Here is a tiny trained network, its code and every weight. The questions are about switching its units off for an input and a class, where a switched-off unit gives its printed mean instead of its output.

import numpy as np


def w(rows, s, z=0):
    codes = np.array(rows[::2]) - 128.0
    scale = np.full(codes.shape[1], s)
    scale[-1] = z or s
    return codes * scale


def norm(h):
    return h / np.sqrt((h * h).mean(-1, keepdims=True) + 1e-5)


def f(y):
    return y / 2 * (1 + np.tanh(0.7978845608 * (y + 0.044715 * y**3)))


def log_softmax(a):
    a = a - a.max(-1, keepdims=True)
    return a - np.log(np.exp(a).sum(-1, keepdims=True))


def net(x, mask):
    res = np.array(x, float).reshape(1, 6) / 4 @ E
    u = 0
    for l in range(2):
        y = f(norm(res) @ A[l][:, :-1].T + A[l][:, -1])
        res = res + np.where(mask[u : u + 8], y, B[l][:, -1]) @ B[l][:, :-1]
        u += 8
    return log_softmax(norm(res)[-1] @ U[:, :-1].T + U[:, -1])


A, B = {}, {}
E = w([
[209,128,106,99,159,169,195,110,53,82],'x0',
[87,74,159,166,172,82,103,177,89,223],'x1',
[116,1,131,118,12,103,122,112,102,87],'x2',
[79,125,131,25,73,156,138,133,198,138],'x3',
[100,147,78,102,108,58,52,169,56,169],'x4',
[49,186,195,181,140,90,115,192,147,163],'x5',
],0.0086)
A[0] = w([
[86,147,162,187,142,130,134,135,179,99,49],'0.n0',
[163,97,169,139,211,134,158,156,94,143,51],'0.n1',
[106,252,150,88,189,158,153,126,187,110,13],'0.n2',
[69,119,148,129,160,133,130,97,65,148,78],'0.n3',
[85,124,127,114,123,129,120,140,184,144,52],'0.n4',
[222,178,109,121,244,148,138,125,135,136,1],'0.n5',
[174,119,136,144,200,139,146,126,100,140,70],'0.n6',
[39,134,136,84,140,137,118,127,215,188,25],'0.n7',
],0.014,0.0066)
B[0] = w([
[130,133,151,199,99,84,106,97,145,82,171],'0.n0',
[131,63,135,137,148,136,197,161,121,150,178],'0.n1',
[130,235,71,147,115,160,203,199,212,128,254],'0.n2',
[162,102,98,176,111,112,161,171,106,132,150],'0.n3',
[86,108,130,97,127,135,119,105,149,152,158],'0.n4',
[56,175,124,119,176,178,92,9,47,98,236],'0.n5',
[123,80,143,156,157,155,124,106,66,127,181],'0.n6',
[50,76,167,59,107,134,96,100,135,167,212],'0.n7',
],0.015,0.0087)
A[1] = w([
[170,130,194,181,145,103,66,153,185,116,67],'1.n0',
[140,135,117,100,188,151,124,90,107,132,24],'1.n1',
[248,86,105,27,67,174,148,86,140,29,81],'1.n2',
[156,150,191,75,198,106,45,147,220,197,26],'1.n3',
[143,109,162,108,165,99,83,136,51,126,150],'1.n4',
[194,223,156,93,175,136,126,167,191,127,2],'1.n5',
[202,175,141,105,234,160,104,83,89,123,11],'1.n6',
[177,158,102,95,137,63,56,179,65,169,10],'1.n7',
],0.016,0.0031)
B[1] = w([
[182,145,160,128,125,72,128,81,139,84,148],'1.n0',
[105,120,131,183,87,141,80,112,90,64,170],'1.n1',
[246,74,216,36,81,200,83,184,137,15,254],'1.n2',
[99,53,150,79,110,157,149,99,90,134,170],'1.n3',
[169,213,96,103,178,124,145,164,178,164,190],'1.n4',
[186,181,132,173,172,154,155,206,200,134,178],'1.n5',
[83,62,103,68,121,118,106,16,43,134,202],'1.n6',
[104,144,14,157,90,86,67,127,105,177,175],'1.n7',
],0.014,0.012)
U = w([
[4,50,197,43,62,106,110,125,185,198,107],'0',
[234,72,162,53,74,168,104,167,128,44,201],'1',
[193,44,147,183,210,116,232,185,68,171,5],'2',
[99,142,88,123,189,205,144,17,7,83,189],'3',
[91,255,115,134,146,195,203,164,226,119,138],'4',
[133,115,213,216,96,26,124,77,170,80,92],'5',
[143,137,30,142,110,39,76,173,89,205,104],'6',
],0.012,0.003)

Each question gives the input, the list of numbers given to net, and the class t.
The units are the neurons (one row each of A and B). Each row of codes is followed by its name. A weight is (code - 128) times the scale printed after its matrix; where a second scale follows, it is the last column's (A, B and U).
mask holds one flag per neuron, layer by layer. A switched-off neuron (its flag False) gives its mean, the last column of its row in B, instead of its output. The means were averaged over made-up inputs and are rounded, as every weight is.
A unit's drop is (log p(t) with every unit on - log p(t) with that unit switched off) / (log p(t) with every unit on - log p(t) with every unit switched off).
The circuit of an input: a set's keep is (log p(t) with only the set's units on - log p(t) with every unit switched off) / (log p(t) with every unit on - log p(t) with every unit switched off). Starting from the 12 units with the biggest drops (on a tie, the unit counted first), units are removed one at a time, each time the one whose removal leaves the highest keep (on an exact tie, the one counted first), for as long as the keep stays at least 0.8.
circuit, biggest first: the units of the circuit, biggest drop first
unit that matters most: the unit with the biggest drop
top k neurons: the k neurons with the biggest drops, biggest first
k most important neurons of layer l: the k neurons of layer l with the biggest drops, biggest first
drop when u is switched off: that unit's drop, to one decimal
input [4,5,-5,8,1,1], class 4: top 3 neurons => (0.n2; 1.n6; 1.n5)
input [-2,1,-7,6,6,-6], class 0: top 3 neurons => (0.n7; 1.n3; 1.n4)
input [1,0,3,-8,-5,-4], class 3: unit that matters most => 0.n6
input [7,0,4,-6,-8,2], class 3: circuit, biggest first => (0.n6; 1.n2)
input [-2,-3,8,-4,5,1], class 6: top 2 neurons => (1.n7; 1.n2)
input [-5,6,7,4,6,-7], class 6: 2 most important neurons of layer 1 => (1.n2; 1.n7)
input [8,4,3,2,-5,3], class 2: circuit, biggest first => (0.n1; 1.n2)
input [-5,-7,8,6,-7,4], class 0: top 3 neurons => (0.n7; 0.n4; 1.n5)
input [-1,7,-2,5,7,-4], class 6: 4 most important neurons of layer 1 => (1.n7; 1.n2; 1.n4; 1.n6)
input [6,-2,0,-1,-2,-6], class 3: top 2 neurons => (0.n5; 1.n6)
input [-1,6,5,-8,-4,7], class 2: top 4 neurons => (0.n1; 0.n3; 1.n1; 1.n2)
input [8,5,2,4,4,7], class 6: 2 most important neurons of layer 1 => (1.n7; 1.n2)
input [-5,-7,1,7,-6,8], class 0: top 3 neurons => (0.n7; 0.n4; 1.n3)
input [3,5,7,1,-3,5], class 2: 2 most important neurons of layer 0 => (0.n7; 0.n0)
input [-7,0,-8,1,5,-5], class 0: top 4 neurons => (0.n7; 1.n3; 1.n4; 0.n4)
input [2,0,6,6,7,5], class 0: circuit, biggest first => (1.n2)
input [-7,7,-6,-2,-3,-4], class 0: top 2 neurons => (0.n7; 1.n6)
input [-7,2,7,-2,7,5], class 6: top 3 neurons => (1.n7; 1.n2; 0.n2)
input [0,8,-8,6,1,2], class 0: top 2 neurons => (0.n7; 1.n3)
input [0,1,1,-8,7,-3], class 6: top neuron => (0.n5)
input [-8,-5,7,5,-8,3], class 0: top 2 neurons => (0.n7; 1.n2)
input [4,1,-2,8,0,4], class 4: top 2 neurons => (0.n2; 1.n5)
input [-1,6,-1,-2,-6,-5], class 3: drop when 0.n5 is switched off => 0.3
input [1,4,-2,-3,-8,7], class 5: drop when 1.n5 is switched off => 0.1
input [3,6,-3,7,-2,4], class 0: drop when 0.n7 is switched off => 3.9
input [2,3,-6,8,4,-3], class 4: drop when 0.n2 is switched off => 2.3
input [5,-1,0,2,-1,8], class 4: top neuron => (0.n2)
